Here is a tiny trained network, its code and every weight. The questions are about switching its units off for an input and a target symbol, where a switched-off unit gives its printed mean instead of its output.

import numpy as np


def w(rows, s, z=0):
    codes = np.array(rows[::2]) - 128.0
    scale = np.full(codes.shape[1], s)
    scale[-1] = z or s
    return codes * scale


def norm(h):
    return h / np.sqrt((h * h).mean(-1, keepdims=True) + 1e-5)


def f(y):
    return y / 2 * (1 + np.tanh(0.7978845608 * (y + 0.044715 * y**3)))


def softmax(a):
    e = np.exp(a - a.max(-1, keepdims=True))
    return e / e.sum(-1, keepdims=True)


def log_softmax(a):
    a = a - a.max(-1, keepdims=True)
    return a - np.log(np.exp(a).sum(-1, keepdims=True))


def net(x, mask):
    ids = ['αβγεζηθλμξπστφψω'.index(c) for c in x.split()]
    T = len(ids)
    res = E[ids] + P[:T]
    u = 0
    for l in range(2):
        r = norm(res)
        for j in range(3):
            rows = slice(4 * j, 4 * j + 4)
            q, k, v = (r @ M[l][rows].T for M in (Q, K, V))
            z = softmax(np.where(np.tri(T) > 0, q @ k.T / 4**0.5, -1e9)) @ v
            o = O[l][rows]
            res = res + np.where(mask[u + j], z, o[:, -1]) @ o[:, :-1]
        u += 3
        y = f(norm(res) @ A[l][:, :-1].T + A[l][:, -1])
        res = res + np.where(mask[u : u + 12], y, B[l][:, -1]) @ B[l][:, :-1]
        u += 12
    return log_softmax(norm(res)[-1] @ U[:, :-1].T + U[:, -1])


Q, K, V, O, A, B = {}, {}, {}, {}, {}, {}
E = w([
[110,76,126,172],'α',
[126,183,139,156],'β',
[187,124,116,131],'γ',
[94,106,146,75],'ε',
[132,103,129,81],'ζ',
[131,98,112,187],'η',
[110,170,102,174],'θ',
[147,145,2,104],'λ',
[90,161,149,134],'μ',
[138,103,166,110],'ξ',
[147,208,112,126],'π',
[102,122,165,117],'σ',
[169,162,133,139],'τ',
[79,143,114,174],'φ',
[93,137,128,96],'ψ',
[155,116,146,142],'ω',
],0.0097)
P = w([
[76,16,146,251],'0',
[105,67,151,208],'1',
[114,111,151,175],'2',
[128,134,150,145],'3',
[140,163,145,117],'4',
[151,193,148,101],'5',
[147,198,150,88],'6',
],0.002)
Q[0] = w([
[135,209,192,155],'0.h0',
[103,93,179,176],'0.h0',
[153,137,23,168],'0.h0',
[63,134,106,158],'0.h0',
[166,127,172,149],'0.h1',
[93,112,137,119],'0.h1',
[155,69,52,87],'0.h1',
[157,170,188,56],'0.h1',
[126,3,94,105],'0.h2',
[67,176,115,2],'0.h2',
[94,138,20,194],'0.h2',
[25,108,209,153],'0.h2',
],0.022)
K[0] = w([
[118,218,149,95],'0.h0',
[116,137,206,153],'0.h0',
[178,134,52,202],'0.h0',
[69,118,111,189],'0.h0',
[156,123,73,128],'0.h1',
[79,109,134,140],'0.h1',
[172,80,208,111],'0.h1',
[136,168,82,35],'0.h1',
[102,15,95,67],'0.h2',
[89,205,114,3],'0.h2',
[70,152,20,178],'0.h2',
[24,119,214,118],'0.h2',
],0.021)
V[0] = w([
[108,115,113,193],'0.h0',
[98,51,29,170],'0.h0',
[74,144,108,142],'0.h0',
[150,93,119,175],'0.h0',
[136,117,66,108],'0.h1',
[125,110,182,139],'0.h1',
[131,130,97,121],'0.h1',
[133,87,82,106],'0.h1',
[103,158,181,169],'0.h2',
[159,166,7,88],'0.h2',
[114,214,70,150],'0.h2',
[22,87,89,159],'0.h2',
],0.011)
O[0] = w([
[178,210,155,136,137],'0.h0',
[185,252,18,193,65],'0.h0',
[72,205,130,104,142],'0.h0',
[221,154,135,161,117],'0.h0',
[158,50,113,107,124],'0.h1',
[112,189,98,182,127],'0.h1',
[144,87,130,109,128],'0.h1',
[156,58,63,139,123],'0.h1',
[159,129,215,91,196],'0.h2',
[123,242,48,255,2],'0.h2',
[159,242,192,224,90],'0.h2',
[40,33,233,211,104],'0.h2',
],0.0072,0.0039)
A[0] = w([
[149,98,155,168,88],'0.n0',
[207,232,96,120,3],'0.n1',
[183,146,169,54,117],'0.n2',
[125,130,130,130,116],'0.n3',
[183,127,123,178,64],'0.n4',
[124,130,131,131,113],'0.n5',
[223,123,54,11,89],'0.n6',
[138,186,129,100,65],'0.n7',
[151,196,165,85,72],'0.n8',
[147,102,151,163,92],'0.n9',
[98,188,55,89,136],'0.n10',
[156,82,175,186,63],'0.n11',
],0.012,0.0034)
B[0] = w([
[145,101,128,111,132],'0.n0',
[104,101,141,2,187],'0.n1',
[162,146,169,154,208],'0.n2',
[127,130,127,126,125],'0.n3',
[95,130,130,121,135],'0.n4',
[127,131,127,125,124],'0.n5',
[163,104,164,234,255],'0.n6',
[149,106,147,110,133],'0.n7',
[151,85,163,131,156],'0.n8',
[142,105,128,114,130],'0.n9',
[179,137,150,116,139],'0.n10',
[159,85,128,103,141],'0.n11',
],0.025,0.007)
Q[1] = w([
[139,159,74,177],'1.h0',
[83,79,183,58],'1.h0',
[210,160,184,140],'1.h0',
[157,161,107,164],'1.h0',
[217,86,208,113],'1.h1',
[101,155,120,138],'1.h1',
[159,103,98,108],'1.h1',
[109,175,176,106],'1.h1',
[49,102,74,148],'1.h2',
[128,178,252,231],'1.h2',
[33,71,142,133],'1.h2',
[160,122,166,108],'1.h2',
],0.013)
K[1] = w([
[152,50,165,132],'1.h0',
[103,207,57,126],'1.h0',
[104,194,220,134],'1.h0',
[132,101,173,134],'1.h0',
[88,231,53,162],'1.h1',
[144,116,168,134],'1.h1',
[104,95,79,124],'1.h1',
[171,159,175,155],'1.h1',
[76,77,213,167],'1.h2',
[103,233,22,253],'1.h2',
[13,85,118,161],'1.h2',
[127,132,70,99],'1.h2',
],0.012)
V[1] = w([
[107,69,173,145],'1.h0',
[167,187,78,96],'1.h0',
[163,76,154,102],'1.h0',
[78,210,97,165],'1.h0',
[115,69,159,70],'1.h1',
[180,91,159,137],'1.h1',
[126,112,155,143],'1.h1',
[196,179,58,117],'1.h1',
[148,114,87,142],'1.h2',
[124,147,135,124],'1.h2',
[120,69,182,119],'1.h2',
[123,2,200,125],'1.h2',
],0.0069)
O[1] = w([
[90,108,141,56,189],'1.h0',
[203,143,128,219,64],'1.h0',
[148,91,170,63,173],'1.h0',
[93,198,76,227,67],'1.h0',
[143,77,215,116,158],'1.h1',
[209,129,203,158,177],'1.h1',
[146,112,166,161,158],'1.h1',
[156,204,54,59,64],'1.h1',
[108,101,180,157,110],'1.h2',
[129,134,122,114,121],'1.h2',
[162,178,54,174,199],'1.h2',
[185,211,3,249,252],'1.h2',
],0.0053,0.0045)
A[1] = w([
[230,225,87,216,9],'1.n0',
[202,115,127,92,111],'1.n1',
[128,135,121,125,81],'1.n2',
[138,124,128,131,123],'1.n3',
[70,193,138,98,91],'1.n4',
[103,83,102,112,106],'1.n5',
[227,203,152,81,255],'1.n6',
[110,174,74,193,174],'1.n7',
[192,181,134,255,148],'1.n8',
[146,239,96,129,112],'1.n9',
[115,111,82,20,140],'1.n10',
[183,48,104,66,176],'1.n11',
],0.013,0.0021)
B[1] = w([
[242,66,233,201,187],'1.n0',
[98,77,139,51,189],'1.n1',
[134,133,145,130,115],'1.n2',
[123,119,131,118,134],'1.n3',
[226,60,100,177,155],'1.n4',
[108,83,123,188,143],'1.n5',
[111,244,13,162,231],'1.n6',
[162,165,236,95,151],'1.n7',
[30,164,50,96,254],'1.n8',
[20,122,33,226,154],'1.n9',
[9,253,72,65,167],'1.n10',
[145,195,48,102,244],'1.n11',
],0.015,0.0062)
U = w([
[154,84,53,58,191],'α',
[133,231,191,130,129],'β',
[237,146,58,127,51],'γ',
[42,124,85,108,186],'ε',
[107,61,10,190,92],'ζ',
[103,156,95,81,242],'η',
[127,214,52,206,113],'θ',
[137,111,99,116,95],'λ',
[98,127,250,102,94],'μ',
[201,17,137,73,21],'ξ',
[126,172,111,76,251],'π',
[72,91,169,31,175],'σ',
[237,160,180,61,141],'τ',
[16,188,171,178,80],'φ',
[6,51,158,169,114],'ψ',
[206,149,172,233,102],'ω',
],0.011,0.0031)

Each question gives the input, a string of symbols that net reads in full, and the target symbol t.
The units are the heads (4 rows each of Q, K, V and O) and the neurons (one row each of A and B). Each row of codes is followed by its name. A weight is (code - 128) times the scale printed after its matrix; where a second scale follows, it is the last column's (O, A, B and U).
mask holds one flag per unit, layer by layer, with each layer's heads first. A switched-off unit (its flag False) gives its mean, the last column of its rows in O or B, instead of its output. The means were averaged over made-up inputs and are rounded, as every weight is.
A unit's drop is (log p(t) with every unit on - log p(t) with that unit switched off) / (log p(t) with every unit on - log p(t) with every unit switched off).
k most important neurons: the k neurons with the biggest drops, biggest first
k most important neurons of layer l: the k neurons of layer l with the biggest drops, biggest first
which heads matter: for each layer, one digit per head in row order, 1 if its drop is at least 0.15 and else 0, layers parted by /
drop when u is switched off: that unit's drop, to one decimal
input ω θ τ λ α α, target γ: which heads matter -> 101 / 111
input ψ ω ψ ω ψ, target ω: 3 most important neurons -> [0.n6; 1.n4; 1.n8]
input ξ φ β, target β: which heads matter -> 100 / 000
input ω ψ ω, target ψ: 3 most important neurons -> [0.n1; 1.n8; 1.n6]
input ω β μ τ ψ, target ψ: which heads matter -> 101 / 000
input λ τ τ τ ω ε ω, target ξ: which heads matter -> 100 / 001
input ω ω θ β, target β: most important neuron of layer 0 -> [0.n8]
input θ ω ψ φ ζ, target ζ: which heads matter -> 100 / 000
input η η ω ζ θ σ, target σ: which heads matter -> 100 / 000
input ζ μ σ, target σ: which heads matter -> 001 / 000
input ψ ω ζ ω ψ, target ω: 4 most important neurons -> [0.n1; 0.n6; 1.n4; 1.n8]
input ψ β μ α ω ξ, target ξ: which heads matter -> 101 / 000
input μ φ ψ λ μ ω β, target τ: which heads matter -> 011 / 011
input ω θ ω λ μ θ, target β: most important neuron -> [1.n8]
input λ ω φ ω θ σ σ, target α: 2 most important neurons -> [1.n11; 0.n6]
input ψ β ω ψ ζ λ ψ, target φ: 2 most important neurons -> [1.n7; 1.n8]
input μ ω ψ ζ ψ τ, target τ: 2 most important neurons -> [0.n1; 0.n6]
input ω λ β, target τ: which heads matter -> 011 / 001
input ω ζ λ β μ, target σ: 2 most important neurons -> [0.n6; 0.n1]
input μ λ σ ψ, target φ: 3 most important neurons -> [0.n6; 0.n1; 0.n2]
input τ η ω τ λ ω, target ξ: which heads matter -> 000 / 001
input ω ζ μ, target μ: which heads matter -> 000 / 000
input τ θ β λ θ, target β: most important neuron of layer 1 -> [1.n6]
input η ω ψ τ μ ω α, target α: 3 most important neurons -> [0.n6; 1.n11; 0.n1]
input ζ θ γ ω α ω φ, target φ: 4 most important neurons -> [1.n8; 1.n11; 0.n2; 0.n10]
input ψ ω ψ ω, target ψ: 2 most important neurons -> [0.n6; 0.n1]
input λ ω ω ω ψ η τ, target ω: drop when 0.n6 is switched off -> 3.6
